Group, then class:
4.0	0.8	4.1	-1.2	15.2	-26.7	-4.6	16.6	1.4	-8.4	6.1	-6.7	-3.1	11.1	-0.2	0.8	-2.1	-23.0	11.6	7.0	7.8	-12.8	-9.4	1.8	13.9	-5.3	8.9	22.3	-5.7	-25.0	21.3	-4.9	5.4	-4.3	-6.0	7.0	30.6	7.3	13.5	10.6	17.5	52.1	2.3	7.5	23.5	4.3	5.3	-7.7	11.0	5.1	-8.3	-3.4	15.0	-22.0	-3.7	-11.8	11.9	-9.0	-9.3	-4.4	-11.8	4.5	7.4	6.9	-50.9	-2.8	-14.9 : Q > <70>
4.2	-2.0	-6.8	-4.6	9.4	-21.2	-3.5	10.5	-0.9	-36.4	-3.7	-9.8	1.7	1.6	1.9	17.1	3.1	-18.1	-1.3	1.8	-5.3	2.0	-23.9	3.1	9.2	7.2	-10.0	15.4	2.4	-14.9	20.9	-15.6	0.8	-13.8	5.5	4.2	7.8	-2.1	6.3	-11.9	3.8	25.2	-8.7	4.1	-4.6	11.0	-1.2	4.8	3.6	10.7	-4.6	5.2	10.1	-16.3	10.4	-8.1	-4.9	-1.6	5.6	-5.3	7.2	8.1	-6.1	4.2	-15.6	-8.9	-5.6 : Q > <66>
0.7	-19.6	13.9	-2.3	9.6	-4.2	-20.2	-6.3	3.2	2.8	20.0	7.8	4.9	-2.8	-14.6	12.3	4.3	0.8	5.5	-4.1	2.2	16.4	8.7	6.7	9.3	2.1	5.2	0.3	-3.9	-19.3	6.7	-1.4	35.7	-27.2	-6.6	2.9	1.1	5.8	7.7	-7.3	11.8	-2.4	-4.7	20.1	2.7	3.9	8.3	2.9	5.2	-10.6	8.7	6.7	-3.5	-7.2	6.1	6.8	-15.6	10.0	18.7	-5.8	0.3	26.3	3.8	5.1	-3.5	6.5	-12.0 : K > <75>
1.4	-1.0	-1.2	-4.0	-31.3	3.8	-9.7	2.9	-4.7	-19.5	27.2	11.9	4.0	0.4	-8.3	-4.8	1.9	-1.8	3.4	12.8	3.8	3.1	7.5	-5.7	10.0	1.9	11.1	-5.8	-13.0	8.2	-7.1	0.4	36.1	-25.4	-17.0	5.2	9.2	8.7	12.4	-1.5	2.4	-26.5	3.2	3.1	5.1	-1.2	-4.9	-4.8	1.1	-3.8	-7.3	-1.7	-8.2	-9.3	6.5	13.8	21.3	-7.2	10.2	-0.5	1.3	12.7	2.1	1.9	-16.8	13.3	-15.0 : K > <61>
4.2	9.8	-29.8	-6.6	13.1	-4.3	-4.4	-11.3	-13.3	-38.1	39.2	9.7	-16.3	-9.1	-4.9	-7.2	-2.8	-10.0	-2.4	14.9	-7.0	2.0	4.1	-4.0	5.8	2.7	-2.4	7.6	12.3	31.4	-7.3	-11.6	38.4	-6.7	-9.1	4.4	24.1	2.3	7.1	8.9	-6.1	-69.7	-13.8	26.1	5.6	11.9	1.9	-2.3	-4.9	-8.8	-6.4	1.9	-2.4	-13.6	16.9	1.2	31.1	-6.9	19.1	-4.0	-3.0	21.6	4.5	-2.9	-49.8	19.7	-8.8 : K > <71>
9.8	-4.3	-12.1	-3.1	24.4	1.7	-4.4	1.8	-3.5	-43.5	33.4	6.2	-27.6	-2.7	-12.6	3.7	4.2	-13.3	-1.1	16.2	7.1	7.9	3.7	-0.3	0.3	5.3	6.5	11.0	-5.1	20.1	9.7	-16.9	40.2	-10.8	-10.0	6.6	8.7	4.4	13.0	-13.3	0.3	-19.0	-8.6	13.9	1.3	5.5	4.8	0.6	-4.9	-10.0	-2.3	0.4	9.1	-14.5	2.2	9.0	17.7	7.1	14.6	-4.2	-17.0	10.9	7.6	3.3	-33.4	28.4	-19.1 : K > <75>
6.6	-0.6	-6.7	-1.3	7.0	-32.1	4.4	-2.2	-0.9	-50.9	-20.2	-25.4	3.8	-8.9	-1.4	10.3	-3.3	-20.4	14.6	6.5	-9.9	14.1	-5.1	-0.2	7.7	1.7	-5.0	9.3	8.8	-12.5	11.8	-19.8	-4.9	-19.0	-0.3	14.2	10.6	-5.6	30.0	-3.6	3.2	32.1	4.1	9.7	7.1	13.5	8.1	0.0	5.1	7.8	-6.3	4.7	14.2	-17.6	16.4	-3.2	-1.4	-32.9	-5.4	-12.4	-1.8	-3.3	-3.6	0.5	-50.9	4.3	-14.8 : Q > <72>
8.3	-0.1	-9.0	1.3	16.1	-15.1	4.5	9.1	-1.3	6.3	22.5	19.2	2.1	-6.9	-16.4	-9.7	0.4	-6.9	-0.3	11.3	11.7	-17.2	0.6	7.8	3.4	3.4	21.3	7.7	-11.1	-6.5	25.1	-15.9	34.5	-3.4	-16.3	7.3	-2.0	7.2	5.3	-1.3	11.9	18.7	3.1	2.4	11.3	0.2	-0.2	4.7	-16.0	-3.1	-0.8	-10.8	1.7	-13.3	4.9	5.3	19.8	15.1	-1.4	-3.4	-4.6	16.2	-0.2	2.3	-35.4	10.9	-17.5 : K > <61>
8.7	-12.3	25.4	-3.3	6.9	-43.7	-1.6	4.1	14.6	-4.7	-4.7	-36.4	5.4	7.6	-7.9	22.9	-7.9	-17.1	7.2	0.0	6.8	21.0	-5.4	4.1	0.8	8.5	-8.3	1.5	3.7	-25.8	17.1	-9.2	-34.8	5.6	5.5	17.6	-1.6	-1.4	16.1	-21.7	15.1	58.9	-0.3	11.9	14.1	13.7	7.4	-0.8	25.7	5.7	-2.7	9.5	7.9	-6.6	2.9	-6.2	-26.2	2.1	-6.8	-12.2	-2.0	-0.9	-7.6	2.3	3.4	-17.2	-3.0 : Q > <70>
10.9	-11.9	-16.1	-3.1	16.4	-6.1	-10.5	3.7	-20.3	5.4	34.8	13.6	3.2	-8.3	-13.9	1.4	-0.7	-8.3	-19.3	7.8	4.5	-2.2	4.4	-1.9	5.8	5.6	10.1	-4.6	11.2	26.7	19.8	-16.7	29.6	-15.0	-13.1	12.0	10.3	12.1	-1.5	-12.3	-5.9	-38.5	-9.4	8.5	4.7	-4.1	10.4	-1.6	-8.3	-11.2	-0.1	5.7	4.7	-9.7	8.3	8.1	10.7	15.4	17.2	-7.8	-4.0	13.2	0.1	-1.8	-20.6	23.3	-2.3 : K > <71>
-1.3	5.2	-23.3	-6.9	6.9	-24.4	11.1	4.4	0.6	-57.0	-8.0	-4.9	-10.2	4.1	4.9	7.0	1.7	-6.3	3.8	-10.0	9.2	-10.8	-16.4	1.6	-7.3	-0.1	3.5	24.2	1.5	-15.9	18.0	-6.3	9.0	-11.6	-7.4	-4.9	2.0	-7.4	20.9	4.8	7.9	30.4	-2.7	4.0	13.4	10.7	-5.1	10.7	2.4	5.2	-13.9	-5.2	13.1	-25.5	3.4	-8.6	19.2	-24.6	0.2	2.5	3.0	2.5	-6.4	12.9	-56.8	-6.8	-22.0 : Q > <72>
-10.6	-21.1	19.4	-87.4	1.9	-23.9	7.7	1.2	5.3	-23.1	-17.1	-33.8	17.2	0.8	0.2	23.7	-2.2	-8.5	3.2	1.6	2.6	28.1	-5.0	5.8	-0.3	5.4	-16.1	1.9	-0.5	-24.8	25.3	-14.2	-21.8	-6.0	17.5	5.5	-4.0	-2.7	17.2	-24.7	4.3	47.8	-5.5	7.9	8.9	12.3	1.3	-7.9	25.9	14.6	1.7	13.5	13.0	-11.4	10.7	-2.6	-34.5	-6.7	-1.0	-6.7	6.2	-3.1	-7.4	-0.5	8.1	-17.7	-8.5 : Q > <72>
1.6	13.6	-34.2	-1.8	13.1	-3.0	-8.4	-2.1	-8.7	-34.3	47.6	8.9	-17.2	-8.8	-15.0	-0.5	2.0	-11.7	4.8	14.5	2.0	-2.1	-4.0	8.9	7.5	-0.6	-31.8	18.1	2.0	29.7	-10.1	-10.6	41.9	-4.3	-31.8	1.7	26.5	1.3	14.7	-0.1	-9.8	-37.6	-5.5	10.8	3.7	0.7	1.6	16.2	-1.8	-13.9	-11.2	-4.2	2.2	-17.3	-0.5	-3.2	56.2	-27.4	16.4	-2.8	-20.1	21.0	18.3	7.2	-74.6	23.4	-10.3 : K > <61>
9.4	0.3	-16.4	6.4	8.9	-25.5	-1.8	9.3	-7.7	-72.3	22.8	-4.4	-21.4	13.3	7.2	1.3	-0.5	-24.6	12.4	9.0	-14.3	23.7	-16.5	1.3	9.7	2.1	-14.9	36.8	15.9	12.0	-15.7	-3.6	8.8	-6.1	1.5	-8.1	20.7	-2.7	18.2	11.6	-4.7	13.7	-6.7	26.1	4.7	26.0	1.4	15.4	3.4	-0.1	-5.8	5.8	15.3	-50.1	8.5	-4.3	25.7	-34.4	2.9	-10.9	-3.7	5.8	6.1	-1.2	-87.4	0.3	-20.6 : Q > <70>
